Below are the code and all the weights of a small trained network. Each question names an input and a class and asks about switching units off, where a switched-off unit gives its printed mean instead of its output.

import numpy as np


def w(rows, s, z=0):
    codes = np.array(rows[::2]) - 128.0
    scale = np.full(codes.shape[1], s)
    scale[-1] = z or s
    return codes * scale


def f(y):
    return y / 2 * (1 + np.tanh(0.7978845608 * (y + 0.044715 * y**3)))


def log_softmax(a):
    a = a - a.max(-1, keepdims=True)
    return a - np.log(np.exp(a).sum(-1, keepdims=True))


def net(x, mask):
    res = np.array(x, float).reshape(1, 5) / 4 @ E
    y = f(res @ A[0][:, :-1].T + A[0][:, -1])
    res = res + np.where(mask, y, B[0][:, -1]) @ B[0][:, :-1]
    return log_softmax(res[-1] @ U[:, :-1].T + U[:, -1])


A, B = {}, {}
E = w([
[249,69,131,167,233,115,150,196,125,177,139,77],'x0',
[156,195,104,132,147,70,95,191,157,123,29,255],'x1',
[207,177,184,20,165,78,53,90,139,71,152,62],'x2',
[230,122,46,109,82,168,201,28,176,109,46,119],'x3',
[142,139,138,196,144,67,153,106,19,22,99,110],'x4',
],0.0073)
A[0] = w([
[128,110,126,86,144,163,129,97,107,105,169,77,49],'N0',
[183,112,148,137,179,130,179,187,107,127,127,111,80],'N1',
[66,174,147,152,144,96,56,180,98,137,179,121,127],'N2',
[107,115,128,136,88,160,153,109,125,142,190,58,23],'N3',
[143,185,135,121,125,99,114,167,145,123,101,197,80],'N4',
[178,108,137,114,157,108,159,169,152,179,147,120,86],'N5',
[79,64,81,254,108,165,212,165,129,186,115,172,98],'N6',
[87,155,161,135,142,124,68,157,102,144,191,133,100],'N7',
[128,112,117,69,113,142,129,146,178,178,127,133,74],'N8',
[139,180,82,153,154,117,115,146,112,79,121,173,71],'N9',
[148,151,159,52,159,108,140,115,126,105,136,155,24],'N10',
[121,77,162,140,105,151,143,85,143,122,165,75,35],'N11',
[162,102,104,129,121,144,145,67,96,93,56,115,78],'N12',
[124,105,143,111,114,156,140,74,108,138,194,98,135],'N13',
[146,185,112,156,131,107,99,165,128,106,75,140,98],'N14',
[170,73,126,126,173,119,140,165,113,153,160,118,95],'N15',
[175,110,140,157,187,116,136,176,162,138,86,126,70],'N16',
[149,190,133,84,140,81,90,156,181,132,70,182,34],'N17',
[62,105,151,125,154,128,122,186,92,129,165,151,70],'N18',
[171,100,89,116,104,128,154,106,162,112,107,113,141],'N19',
[91,168,104,77,106,166,110,154,205,157,136,116,75],'N20',
[126,133,110,87,126,147,114,138,158,179,159,146,95],'N21',
[85,126,157,114,155,107,64,176,130,131,152,120,16],'N22',
[77,160,119,125,66,127,128,80,149,112,127,111,118],'N23',
[195,82,123,143,166,119,141,167,128,151,123,84,88],'N24',
[138,152,170,39,161,119,65,120,94,81,130,123,61],'N25',
[136,160,128,100,129,99,120,163,156,116,71,174,2],'N26',
[93,151,134,85,97,176,105,96,129,89,109,175,43],'N27',
[165,140,127,107,95,172,163,95,157,107,81,135,49],'N28',
[67,146,104,133,75,151,123,95,103,127,119,158,32],'N29',
[79,148,162,66,76,116,117,102,143,77,138,162,128],'N30',
[122,111,140,157,140,78,144,138,52,66,119,133,26],'N31',
[152,138,122,106,159,82,129,176,151,143,60,155,33],'N32',
[116,55,178,93,135,119,152,62,64,123,170,90,108],'N33',
[93,111,112,135,147,181,150,129,167,198,127,159,51],'N34',
[70,172,123,83,59,118,129,161,125,83,155,137,113],'N35',
[123,146,144,174,138,83,178,108,20,41,110,118,73],'N36',
[130,116,113,116,127,144,85,131,189,203,138,116,46],'N37',
[180,151,148,82,184,102,98,122,173,100,162,99,108],'N38',
[176,158,150,92,124,98,89,87,155,124,129,95,119],'N39',
[100,100,192,58,138,155,116,159,198,179,141,153,93],'N40',
[72,157,130,108,94,117,108,74,133,91,121,143,109],'N41',
[151,142,79,110,113,124,182,74,148,108,66,93,84],'N42',
[165,132,85,79,108,168,183,114,190,121,127,137,61],'N43',
[153,116,65,107,131,153,126,75,177,112,114,135,116],'N44',
[160,136,80,102,123,142,154,99,144,128,114,126,62],'N45',
[156,148,167,97,128,97,79,79,141,135,125,102,26],'N46',
[153,138,126,68,128,125,77,131,167,130,146,111,79],'N47',
],0.0094,0.0027)
B[0] = w([
[83,113,61,131,91,149,141,122,115,160,173,204,161],'N0',
[155,143,115,218,165,181,43,139,147,96,155,66,169],'N1',
[204,110,221,128,170,90,161,170,118,189,34,143,209],'N2',
[90,102,48,77,126,162,141,118,66,203,136,203,174],'N3',
[86,91,68,122,93,146,112,95,94,234,184,186,177],'N4',
[174,134,115,207,168,165,31,111,155,83,156,64,170],'N5',
[34,242,71,123,128,88,235,228,227,19,102,148,251],'N6',
[224,93,199,136,166,108,162,143,120,206,2,176,192],'N7',
[137,107,177,103,58,80,111,59,45,63,144,87,169],'N8',
[110,96,89,85,69,137,117,78,114,148,189,152,153],'N9',
[71,157,85,156,124,139,176,161,112,102,138,151,147],'N10',
[61,72,69,101,97,178,133,107,70,224,178,218,167],'N11',
[166,60,230,127,131,83,155,133,92,146,97,145,166],'N12',
[86,76,65,137,124,102,123,121,121,198,166,190,176],'N13',
[80,86,82,108,87,132,124,83,117,176,201,182,160],'N14',
[179,135,92,221,170,183,60,148,142,144,152,90,171],'N15',
[119,134,73,187,173,158,65,124,121,139,164,109,171],'N16',
[46,89,91,116,112,143,133,98,93,182,195,183,188],'N17',
[190,99,203,125,171,111,181,181,105,176,31,187,187],'N18',
[165,96,186,169,163,116,127,175,123,186,61,157,168],'N19',
[120,74,142,157,61,101,103,59,80,58,149,51,180],'N20',
[141,95,160,106,68,62,111,99,76,76,159,84,164],'N21',
[196,81,216,129,197,119,189,145,64,190,38,190,176],'N22',
[166,175,81,198,213,168,68,153,126,142,146,90,176],'N23',
[168,154,69,227,174,200,40,122,173,99,163,65,178],'N24',
[82,175,111,133,131,106,208,189,156,66,104,153,178],'N25',
[92,48,51,107,109,163,139,100,69,189,183,208,163],'N26',
[180,116,107,198,180,193,84,148,116,103,172,81,168],'N27',
[209,129,200,137,181,113,179,124,105,179,58,176,167],'N28',
[156,139,116,191,181,185,118,185,148,74,154,93,176],'N29',
[172,156,69,222,205,193,63,148,169,123,112,38,184],'N30',
[133,107,186,87,68,70,113,91,62,50,153,55,161],'N31',
[104,71,76,147,110,157,118,96,110,172,179,174,166],'N32',
[47,100,77,109,106,114,138,90,107,211,186,173,182],'N33',
[111,144,123,137,94,74,174,127,123,32,157,107,178],'N34',
[192,135,112,238,193,188,61,164,161,136,156,72,179],'N35',
[124,76,169,85,29,8,76,26,60,38,179,43,186],'N36',
[138,83,154,96,53,102,116,45,36,27,155,55,171],'N37',
[73,215,69,157,108,133,216,225,175,73,109,130,183],'N38',
[56,201,123,139,122,112,225,218,197,63,101,158,168],'N39',
[152,75,174,113,70,52,96,46,65,33,119,99,193],'N40',
[155,133,86,219,167,216,42,152,187,79,143,58,175],'N41',
[211,93,213,137,160,109,131,187,115,166,36,162,179],'N42',
[139,76,221,138,115,106,146,134,77,150,44,150,177],'N43',
[188,100,175,155,160,91,126,144,114,168,67,141,173],'N44',
[169,82,182,120,172,117,148,168,90,156,81,134,156],'N45',
[82,195,95,143,122,128,204,221,155,48,119,182,154],'N46',
[56,155,129,128,90,126,203,132,147,48,111,101,164],'N47',
],0.0058,0.013)
U = w([
[196,93,224,137,184,104,166,157,108,201,65,150,117],'0',
[169,129,82,182,199,202,40,142,145,113,160,62,123],'1',
[72,178,87,133,117,104,254,190,161,56,125,138,102],'2',
[138,85,172,115,49,51,99,53,75,56,157,68,117],'3',
[81,80,55,116,110,148,135,99,97,250,191,187,120],'4',
[123,141,136,113,132,72,114,128,178,160,119,96,254],'5',
[126,151,152,67,129,161,109,109,158,135,149,124,113],'6',
[145,146,140,86,145,142,111,95,165,142,147,118,111],'7',
],0.011,0.02)

Each question gives the input, the list of numbers given to net, and the class t.
The units are the neurons (one row each of A and B). Each row of codes is followed by its name. A weight is (code - 128) times the scale printed after its matrix; where a second scale follows, it is the last column's (A, B and U).
mask holds one flag per neuron, in row order. A switched-off neuron (its flag False) gives its mean, the last column of its row in B, instead of its output. The means were averaged over made-up inputs and are rounded, as every weight is.
A unit's drop is (log p(t) with every unit on - log p(t) with that unit switched off) / (log p(t) with every unit on - log p(t) with every unit switched off).
The circuit of an input: a set's keep is (log p(t) with only the set's units on - log p(t) with every unit switched off) / (log p(t) with every unit on - log p(t) with every unit switched off). Starting from the 12 units with the biggest drops (on a tie, the unit counted first), units are removed one at a time, each time the one whose removal leaves the highest keep (on an exact tie, the one counted first), for as long as the keep stays at least 0.8.
units of the circuit, in order: the units of the circuit, biggest drop first
most important unit: the unit with the biggest drop
top k neurons: the k neurons with the biggest drops, biggest first
drop of u: that unit's drop, to one decimal
input [-6,-1,5,2,-7], class 3: units of the circuit, in order -> N20
input [-3,-4,3,4,1], class 0: units of the circuit, in order -> N42, N28
input [-6,2,8,2,6], class 2: top 2 neurons -> N25, N39
input [8,3,-1,4,-8], class 1: top 4 neurons -> N24, N5, N16, N15
input [-7,-7,6,0,-1], class 1: top 2 neurons -> N30, N41
input [-5,-6,1,3,-3], class 4: top 3 neurons -> N11, N3, N13
input [2,-7,-8,-8,-6], class 0: top 2 neurons -> N18, N7
input [-7,-7,-6,-3,-2], class 1: top 4 neurons -> N29, N35, N23, N41
input [1,4,-6,-3,7], class 3: top 3 neurons -> N36, N31, N38
input [-2,-1,-4,-4,-3], class 0: top 2 neurons -> N38, N18
input [6,3,-7,4,-8], class 3: top 2 neurons -> N37, N8
input [2,1,1,6,-7], class 3: top 2 neurons -> N37, N8
input [-3,-6,5,4,-1], class 4: top 2 neurons -> N6, N11
input [-6,3,6,-6,3], class 0: units of the circuit, in order -> N2
input [6,1,-1,-6,-7], class 3: top 2 neurons -> N40, N37
input [-5,-4,-6,-7,-8], class 3: top 4 neurons -> N40, N20, N37, N34
input [-7,7,3,-2,-7], class 1: top 2 neurons -> N30, N35
input [-8,7,-3,8,3], class 0: top 3 neurons -> N42, N28, N12
input [-5,1,3,4,1], class 1: drop of N30 -> 0.2
input [-7,8,8,-4,-7], class 2: drop of N25 -> 1.5
input [-4,8,-7,-5,-1], class 4: most important unit -> N4
input [-5,-7,2,8,-8], class 0: drop of N44 -> 0.4
input [-2,-5,7,7,-8], class 3: drop of N18 -> 0.7
